B, the same points and some others measured another way; then each row and its match in B:
B (72 x 25):
343	-389	-11	-70	97	-346	-237	-182	323	115	26	412	222	213	-477	-311	116	167	196	54	137	-47	-12	316	32
9	44	-142	-19	59	-2	14	-161	-165	-337	11	-82	171	-59	-69	-172	-15	-22	99	118	15	-111	50	-9	-126
-74	-113	341	29	297	-161	-97	-270	-92	-116	-129	-42	63	272	97	-113	99	17	-182	59	-9	19	-114	-30	321
-83	-131	152	-296	235	-157	-331	-464	198	-101	324	360	383	28	69	-382	-38	-13	170	350	-73	-171	-112	66	41
275	-370	-24	-68	126	-252	-225	-255	177	-57	-3	243	222	212	-335	-259	183	183	56	93	68	-125	-8	198	49
-227	586	-126	59	-183	126	380	273	-434	-268	-354	-660	-386	-63	21	98	-178	-162	-32	-264	-15	66	125	-303	-185
237	-234	56	-52	75	-305	-154	-94	202	98	-87	135	-5	292	-369	-242	114	117	33	-73	67	-4	-1	150	46
-64	201	96	-4	21	-69	39	-21	-84	-25	-135	-175	-112	109	-98	-77	-33	31	-75	-107	18	91	-12	-88	65
32	-26	58	-34	64	-81	54	-116	56	62	-232	-53	37	109	-190	93	93	199	-67	-33	51	25	-24	54	190
-43	108	-113	-83	46	-9	133	-105	-20	-102	-66	-131	74	-51	-106	-23	-71	-7	103	62	-4	-13	44	2	-78
191	-299	-97	-78	97	-165	-90	-236	116	-123	-46	327	363	-10	-255	-115	89	135	260	197	123	-181	-2	273	41
-79	215	-123	-126	-39	45	83	-95	-18	-74	-38	-86	87	-123	-125	-7	-73	82	100	57	8	-24	28	-31	-68
-35	-169	137	-54	300	-118	83	-284	82	-2	-117	-106	110	178	-12	21	52	15	-73	110	-44	23	-47	52	178
-128	506	-254	-48	-215	96	351	221	-183	-89	-228	-474	-266	-139	-166	79	-201	-75	105	-197	-3	80	143	-172	-270
-177	179	73	-32	26	-34	362	79	-109	7	-461	-309	-161	23	22	288	-86	-75	77	-101	27	23	18	-29	132
-79	228	22	-215	25	-70	-34	-121	207	193	104	-129	-100	97	-187	-166	-91	69	-55	-48	-89	127	-4	-107	-70
99	66	-134	16	-23	-73	153	37	-46	-43	-234	-340	-185	166	-287	-19	53	73	-97	-178	4	47	91	-54	-91
-112	-11	398	-86	223	-249	-61	-145	147	198	-126	54	-62	279	4	-101	-34	-36	-36	-31	-1	124	-118	21	292
-207	431	97	-223	-39	-101	118	70	216	331	5	-148	-250	39	-139	-94	-275	-97	104	-144	-58	235	-2	-105	-77
-189	380	4	-87	-132	59	162	85	-207	-111	-302	-362	-210	-3	-3	110	-48	37	-60	-148	-17	-29	29	-199	16
-61	-10	102	-204	138	-182	-46	-187	222	105	59	132	102	68	-82	-171	-110	-59	181	111	-21	3	-44	81	21
-9	48	-16	-77	34	-66	-38	-152	-8	-117	-10	133	203	-65	-115	-117	-39	57	171	115	68	-57	-14	79	26
-141	114	238	-17	183	-127	225	-72	199	342	-195	109	73	-2	-109	179	-161	24	146	11	109	276	-89	173	312
-320	388	-34	-379	-150	38	149	17	8	-26	-182	-213	-126	-131	121	104	-184	-93	221	15	-106	-194	20	-169	-109
-197	143	53	-122	69	12	362	-17	-23	68	-447	-446	-193	89	39	358	-14	11	-80	-85	-68	-5	19	-102	137
-281	827	-274	-86	-463	162	512	488	-249	-12	-418	-379	-330	-398	-147	277	-387	-121	393	-279	116	76	149	-138	-258
-88	158	67	-4	44	-83	310	86	-10	124	-379	-323	-223	123	-119	192	-61	-29	-16	-170	19	137	27	-24	99
-141	496	-118	-86	-327	-18	380	376	-18	181	-438	-65	-193	-254	-246	268	-273	-20	421	-224	185	84	74	68	-42
48	1	-37	-103	-26	-143	136	11	154	140	-246	63	25	11	-267	85	-42	76	217	-35	100	1	20	160	55
235	-280	21	36	161	-167	-228	-279	-14	-184	-19	34	148	274	-251	-258	250	216	-180	37	35	-77	-16	54	96
-49	-159	98	-194	226	-128	-192	-377	47	-214	132	100	249	106	70	-264	33	-31	59	250	-84	-188	-56	8	24
-145	-13	281	-14	387	-153	258	-166	105	208	-195	-510	-277	404	44	60	-27	-137	-313	-103	-163	275	-31	-131	175
-213	259	232	-31	137	-9	30	-134	-144	-64	-105	-291	-123	151	99	-48	-30	1	-229	-55	-70	113	-60	-209	169
-241	126	281	-206	159	-110	157	-134	253	346	-206	24	-1	54	27	211	-127	23	80	34	-9	130	-112	57	308
-264	579	-46	16	-94	109	385	200	-297	-108	-282	-608	-359	-47	29	113	-215	-155	-52	-225	-41	160	90	-273	-117
-48	-157	80	-209	202	-45	-175	-402	-4	-223	4	-185	101	235	76	-133	195	127	-247	154	-169	-223	-44	-144	76
233	-439	-131	-182	194	-224	-367	-465	189	-298	345	589	626	-46	-195	-489	60	45	389	435	65	-309	-23	310	-118
104	-310	26	-35	284	-165	-142	-378	30	-248	104	169	349	104	-65	-267	78	-2	88	260	10	-126	-31	144	39
223	-346	-68	-71	160	-194	-242	-316	25	-280	72	109	239	195	-194	-340	185	91	14	153	0	-220	14	95	-59
-179	414	-51	-38	-105	56	357	164	-122	47	-351	-456	-279	-23	-94	216	-130	-10	-20	-208	-3	127	64	-150	-23
-353	481	150	-260	-37	-71	448	195	253	503	-336	-320	-384	-4	-28	311	-340	-167	178	-202	-59	255	-1	-79	59
-150	211	106	-73	34	-29	35	-102	-38	-27	-68	126	156	-120	-14	-11	-125	30	172	88	84	35	-57	44	141
42	-59	-57	5	78	-4	234	-110	34	44	-339	-143	86	24	-213	281	101	227	-48	-5	72	21	11	100	191
42	-281	287	-77	133	-266	-148	-182	84	1	-286	366	219	158	-53	0	123	123	157	99	142	-169	-125	223	386
-204	691	-424	-185	-376	246	558	296	-14	160	-328	-520	-273	-353	-288	411	-252	98	175	-217	4	112	173	-149	-285
-159	197	61	-147	40	-21	82	-109	43	37	-84	-47	45	-45	-27	25	-107	24	89	48	-2	26	-29	-22	72
306	-353	-95	-42	146	-220	-264	-323	209	-79	185	441	429	57	-388	-350	112	188	190	211	126	-83	-14	295	-6
-146	597	-229	-142	-260	69	309	254	-32	111	-156	-513	-406	-65	-252	28	-233	-45	39	-286	-55	166	142	-231	-312
347	-304	3	88	75	-273	-180	-116	92	-19	-108	157	84	286	-454	-252	209	221	-41	-76	136	8	9	189	91
164	-294	-38	-164	126	-176	-279	-343	120	-186	111	253	314	113	-181	-307	142	140	95	209	7	-233	-27	128	-9
-161	110	270	-96	150	-129	16	-137	80	127	-109	60	37	84	16	-14	-86	-2	42	33	21	101	-100	24	240
-78	127	-142	-204	-66	-23	14	-88	-66	-243	-37	-27	111	-119	-29	-114	-87	-56	252	117	-16	-225	45	-21	-168
62	-275	-106	-315	147	-160	-350	-451	124	-358	345	458	533	-94	-9	-461	-13	-56	404	454	-31	-403	-25	169	-183
81	-140	138	-51	134	-176	-177	-246	137	30	14	375	305	42	-191	-154	41	169	134	141	127	-4	-93	207	222
-63	-119	-1	-177	186	-85	-72	-309	-44	-307	46	-19	206	48	96	-196	5	-97	104	233	-87	-232	-5	-14	-61
-3	-16	-104	-92	18	32	29	-211	-41	-176	-118	108	308	-145	-103	74	49	187	142	179	73	-163	-9	103	86
-219	329	133	-59	91	-3	121	-64	-89	-11	-66	-297	-140	64	47	-49	-135	-77	-93	-58	-68	148	-15	-178	39
-69	134	65	-61	123	-64	78	-118	55	70	-42	-231	-90	144	-113	-69	-43	19	-118	-50	-54	144	0	-84	27
-345	149	552	-231	340	-237	38	-193	287	415	-46	-125	-216	327	191	-46	-179	-185	-108	-23	-155	255	-162	-109	312
-39	152	-39	-16	-32	-51	393	134	43	187	-453	-319	-209	59	-227	314	-47	54	32	-192	57	126	56	27	82
24	-102	-170	-230	-3	-56	-174	-257	-57	-395	71	158	319	-96	-25	-239	28	14	272	265	-10	-384	26	47	-164
40	270	-217	20	-171	11	216	155	-143	-92	-254	-316	-175	-20	-291	30	-43	63	39	-192	61	44	121	-64	-155
29	-136	167	-59	183	-162	-73	-208	34	-26	-144	-105	-12	284	-85	-92	136	94	-169	-10	-32	-22	-46	-23	171
-312	434	-12	-404	-178	22	371	118	348	497	-335	-131	-180	-181	-110	441	-251	68	271	-86	-25	70	-7	1	64
102	-245	-164	-510	11	-112	-292	-408	429	62	153	143	214	113	-231	-172	174	287	40	219	-159	-350	-8	26	-119
138	-412	-112	-244	227	-154	-430	-547	9	-545	353	304	517	54	23	-543	141	-19	191	450	-85	-471	-11	85	-187
206	-272	174	-68	93	-342	-207	-136	293	213	-91	444	173	201	-356	-182	76	175	176	12	161	13	-78	291	225
-9	-47	2	-43	268	-94	-47	-309	4	-191	215	-51	185	81	-37	-322	-60	-112	21	181	-65	37	3	-4	-100
-361	734	-112	-122	-214	165	436	269	-256	-52	-308	-739	-483	-92	53	182	-266	-169	-31	-276	-112	113	116	-374	-227
58	-175	-66	-181	117	-154	-228	-308	24	-322	192	266	351	-21	-39	-384	-14	-69	289	285	-1	-272	-3	111	-138
-204	48	309	-140	288	-74	-69	-332	43	22	11	-158	13	224	144	-87	16	19	-236	88	-134	63	-113	-140	227
104	-78	-200	-186	-8	-56	-122	-225	47	-209	66	48	203	-10	-198	-200	69	129	111	138	-20	-216	43	33	-155
Rows of B count from 0, top down.

-396	-464	-31	58	69	-44	75	64	17	540	-163	62	32	-127	125	41	-82	-66	256	183	-221	3	-131	41	134 | 20
312	254	129	113	-51	-55	-51	140	58	-88	41	-131	96	114	-233	-173	-17	166	-57	-66	-48	0	-160	-92	-107 | 29
37	176	-67	-253	180	104	10	82	-226	-78	-8	-263	-361	-72	225	77	25	252	114	96	404	88	308	-25	42 | 69
604	470	99	-54	-298	-63	-41	190	-440	-332	551	-220	-1	391	-318	-209	230	128	-167	-410	46	69	73	-257	-213 | 35
-382	-255	-51	25	176	-177	342	64	-4	380	-106	-7	68	-300	-200	258	-249	57	-200	-38	-182	-40	-152	385	-65 | 22
80	295	71	18	105	-16	-10	-2	247	-87	-160	-73	-99	-72	-115	-7	-128	152	-60	-1	71	-74	0	-20	-112 | 37
185	205	86	79	-194	-69	-26	206	-178	14	243	35	106	135	-258	97	82	90	-49	-17	186	45	-77	-39	27 | 24
-14	169	-119	-129	12	-11	150	-42	-116	-15	138	-32	-203	-100	-144	50	36	32	-123	-280	82	-154	268	-88	-234 | 25
-127	200	53	134	-1	-121	107	42	130	75	-32	153	48	-139	-285	338	-133	80	-216	10	153	-51	-118	224	1 | 10
14	13	-126	326	62	38	-48	17	25	99	-72	104	58	-128	-37	9	154	159	-54	12	102	-14	-124	97	36 | 59
-59	-246	-178	-271	-98	111	21	101	-421	295	251	-87	-207	59	142	-156	238	-75	359	-78	62	-62	384	-412	-59 | 58
-234	-173	-139	-187	36	38	49	-124	-209	183	67	-50	-333	5	284	-42	105	-108	190	-183	-132	-44	293	-180	-24 | 18
-154	117	-67	-43	-148	-73	127	64	-244	126	261	189	-72	-44	-201	384	81	-41	-113	-103	287	-47	149	60	17 | 33
9	-49	107	-86	-87	-144	157	181	-75	212	129	-107	112	44	-295	-36	-144	7	-17	-98	-207	-39	-100	-48	-135 | 26
-18	-210	-140	-133	-18	107	6	222	-272	316	93	-80	-52	-51	39	-85	153	79	317	151	234	-34	201	-254	11 | 17
-52	164	158	432	9	-152	-7	99	265	90	-170	199	262	-95	-279	300	-142	165	-224	172	83	65	-467	382	166 | 42
37	49	-22	-12	-43	-15	22	74	-95	95	92	-36	-37	13	-93	-28	52	48	41	-72	28	-39	53	-113	-66 | 51
332	150	49	-92	-74	23	3	289	-77	53	121	-202	98	54	-303	-231	6	185	106	20	125	-78	41	-291	-188 | 2
-58	0	-23	10	-2	-17	-34	-124	-126	20	67	-42	-220	105	190	-75	104	-49	47	-222	-207	28	71	-75	4 | 15
483	654	-90	-96	-264	-56	110	-51	-276	-428	570	-35	-133	173	-523	-90	228	23	-420	-731	76	-225	340	-302	-517 | 60
235	136	59	-149	85	22	-8	58	53	-51	-39	-319	-130	72	-20	-363	-66	137	112	-120	-174	-64	88	-282	-228 | 34
382	212	-1	15	-187	-31	13	161	-218	-66	334	-117	81	173	-331	-246	163	86	-74	-300	-49	-81	34	-271	-255 | 62
-243	-32	-12	37	-17	-82	96	-8	18	218	7	149	-45	-95	-107	230	-56	-49	-27	-29	-3	-65	-11	79	21 | 0
143	-42	45	-44	88	45	-81	61	4	64	-89	-267	-109	95	147	-354	0	113	225	-15	-219	19	-6	-227	-64 | 31
202	190	33	24	-19	36	-95	57	18	-58	15	-95	-78	82	-34	-166	66	108	84	-54	40	-34	40	-207	-74 | 65
-303	-454	13	273	86	-60	23	137	135	536	-249	89	222	-152	26	8	-84	34	195	282	-224	32	-357	152	190 | 45
-130	439	124	-187	-24	-177	175	-109	142	-142	67	58	-219	-50	-282	365	-255	-43	-284	-243	56	-130	143	87	-177 | 36
195	112	-53	263	72	136	-211	35	145	-8	-170	-16	-16	-21	89	-227	173	202	151	113	128	-16	-72	-155	36 | 38
274	491	69	-300	-7	-100	133	-91	-144	-374	263	-309	-321	150	-159	-112	-70	68	-266	-528	-136	-64	276	-142	-368 | 13
-472	-307	-225	375	-141	-20	5	-39	-297	433	147	510	33	-122	105	494	322	-128	4	58	227	63	-70	284	363 | 63
-192	-516	-44	516	143	-116	85	20	217	487	-288	49	355	-169	-74	-264	-53	45	-20	-27	-674	-22	-564	230	-18 | 11
-195	-454	-58	546	-227	-74	-134	82	-389	424	206	312	245	177	175	113	372	-94	106	39	-200	260	-427	225	441 | 64
37	427	81	-116	-195	-193	223	-21	129	-71	239	129	8	-16	-632	197	-171	-104	-345	-412	-41	-290	116	-104	-392 | 41
